Below is a small trained network, with its code and all its weights. Each question gives an input and a class and asks what happens when units are switched off, that is, made to give their printed mean instead of their output.

import numpy as np


def w(rows, s, z=0):
    codes = np.array(rows[::2]) - 128.0
    scale = np.full(codes.shape[1], s)
    scale[-1] = z or s
    return codes * scale


def norm(h):
    return h / np.sqrt((h * h).mean(-1, keepdims=True) + 1e-5)


def f(y):
    return y / 2 * (1 + np.tanh(0.7978845608 * (y + 0.044715 * y**3)))


def log_softmax(a):
    a = a - a.max(-1, keepdims=True)
    return a - np.log(np.exp(a).sum(-1, keepdims=True))


def net(x, mask):
    res = np.array(x, float).reshape(1, 4) / 4 @ E
    u = 0
    for l in range(3):
        y = f(norm(res) @ A[l][:, :-1].T + A[l][:, -1])
        res = res + np.where(mask[u : u + 4], y, B[l][:, -1]) @ B[l][:, :-1]
        u += 4
    return log_softmax(norm(res)[-1] @ U[:, :-1].T + U[:, -1])


A, B = {}, {}
E = w([
[79,187,111,232,76,98,181],'x0',
[74,183,210,79,115,123,147],'x1',
[135,131,213,173,84,158,83],'x2',
[254,207,181,92,167,143,121],'x3',
],0.0069)
A[0] = w([
[139,136,88,111,151,79,217,8],'L0N1',
[146,133,159,178,16,240,47,162],'L0N2',
[116,82,198,120,88,253,155,64],'L0N3',
[97,4,158,123,71,123,202,30],'L0N4',
],0.0057,0.0011)
B[0] = w([
[93,98,152,144,206,2,69,147],'L0N1',
[100,125,72,226,227,59,235,252],'L0N2',
[67,105,106,70,231,99,181,171],'L0N3',
[195,135,42,26,163,236,136,179],'L0N4',
],0.0098,0.0029)
A[1] = w([
[70,151,222,36,71,147,238,42],'L1N1',
[120,163,126,221,1,63,104,208],'L1N2',
[79,118,204,210,91,77,154,129],'L1N3',
[101,204,131,65,83,130,68,3],'L1N4',
],0.0067,0.0018)
B[1] = w([
[239,2,2,169,113,125,112,210],'L1N1',
[195,87,188,90,116,130,60,251],'L1N2',
[100,95,135,139,137,107,94,237],'L1N3',
[101,77,140,194,164,44,202,124],'L1N4',
],0.0095,0.0033)
A[2] = w([
[92,122,85,41,170,111,73,249],'L2N1',
[43,121,91,132,50,253,160,189],'L2N2',
[214,200,123,147,87,128,167,125],'L2N3',
[49,217,137,207,36,80,41,205],'L2N4',
],0.0074,0.0017)
B[2] = w([
[127,206,205,240,116,104,106,252],'L2N1',
[238,238,233,19,50,109,221,187],'L2N2',
[236,195,70,49,81,185,223,157],'L2N3',
[63,116,187,81,196,253,103,211],'L2N4',
],0.0075,0.0043)
U = w([
[182,201,110,35,45,207,221,217],'0',
[82,187,100,172,207,78,113,183],'1',
[206,54,56,136,78,125,110,95],'2',
[140,105,179,73,161,213,2,6],'3',
],0.0086,0.0017)

Each question gives the input, the list of numbers given to net, and the class t.
The units are the neurons (one row each of A and B). Each row of codes is followed by its name. A weight is (code - 128) times the scale printed after its matrix; where a second scale follows, it is the last column's (A, B and U).
mask holds one flag per neuron, layer by layer. A switched-off neuron (its flag False) gives its mean, the last column of its row in B, instead of its output. The means were averaged over made-up inputs and are rounded, as every weight is.
A unit's drop is (log p(t) with every unit on - log p(t) with that unit switched off) / (log p(t) with every unit on - log p(t) with every unit switched off).
The circuit of an input: a set's keep is (log p(t) with only the set's units on - log p(t) with every unit switched off) / (log p(t) with every unit on - log p(t) with every unit switched off). Starting from all 12 units, units are removed one at a time, each time the one whose removal leaves the highest keep (on an exact tie, the one counted first), for as long as the keep stays at least 0.8.
circuit, biggest first: the units of the circuit, biggest drop first
k most important neurons: the k neurons with the biggest drops, biggest first
top k neurons in layer l: the k neurons of layer l with the biggest drops, biggest first
input [6,8,3,-4], class 2: circuit, biggest first : L1N1
input [8,3,-6,-4], class 3: circuit, biggest first : L2N4, L0N2, L1N2
input [-7,-2,-7,-4], class 1: 2 most important neurons : L2N1, L1N2
input [7,6,-5,-5], class 3: top 2 neurons in layer 0 : L0N1, L0N3
input [-3,-3,-6,-7], class 0: circuit, biggest first : L2N2, L0N2, L1N1, L1N2
input [6,4,-3,-5], class 3: circuit, biggest first : L2N4, L0N2
input [-5,4,8,5], class 1: circuit, biggest first : L0N2, L1N2
input [-3,2,4,-6], class 0: circuit, biggest first : L0N4, L2N2
input [3,4,3,-6], class 0: 2 most important neurons : L0N4, L2N2
input [-4,-4,-8,-1], class 1: 2 most important neurons : L2N1, L1N1
input [7,3,-7,-7], class 0: circuit, biggest first : L2N2, L0N2
input [3,-2,6,1], class 1: 2 most important neurons : L0N2, L1N1
input [-6,8,6,-3], class 2: 2 most important neurons : L1N1, L0N1
input [2,7,-2,-6], class 2: 2 most important neurons : L1N1, L0N2
input [-6,6,8,0], class 1: 3 most important neurons : L0N2, L0N3, L1N2
input [-4,7,-8,-1], class 1: 2 most important neurons : L0N1, L2N1
input [3,5,-3,-2], class 2: 2 most important neurons : L1N1, L0N2
input [-4,0,-5,-5], class 0: top 2 neurons in layer 1 : L1N2, L1N1
input [4,-1,7,2], class 1: circuit, biggest first : L0N2
input [4,1,2,2], class 3: most important neuron : L2N4
input [-7,-3,4,7], class 0: 4 most important neurons : L2N3, L1N3, L0N1, L1N2
input [-7,0,5,-7], class 0: 2 most important neurons : L2N2, L0N4
input [1,6,-4,-6], class 0: 4 most important neurons : L0N4, L2N2, L1N2, L1N3
input [6,-4,5,-2], class 3: 3 most important neurons : L2N4, L1N2, L1N1
input [-7,7,-4,-6], class 2: 3 most important neurons : L1N1, L2N4, L1N4
input [8,3,0,4], class 3: top 2 neurons in layer 1 : L1N3, L1N2
input [6,-3,1,3], class 3: circuit, biggest first : L0N4, L1N1, L2N4, L1N2
input [-7,1,-8,-6], class 1: circuit, biggest first : L2N1
input [5,-4,-1,4], class 3: top 3 neurons in layer 0 : L0N4, L0N1, L0N2
input [-6,-6,-7,-2], class 1: top 2 neurons in layer 1 : L1N1, L1N2
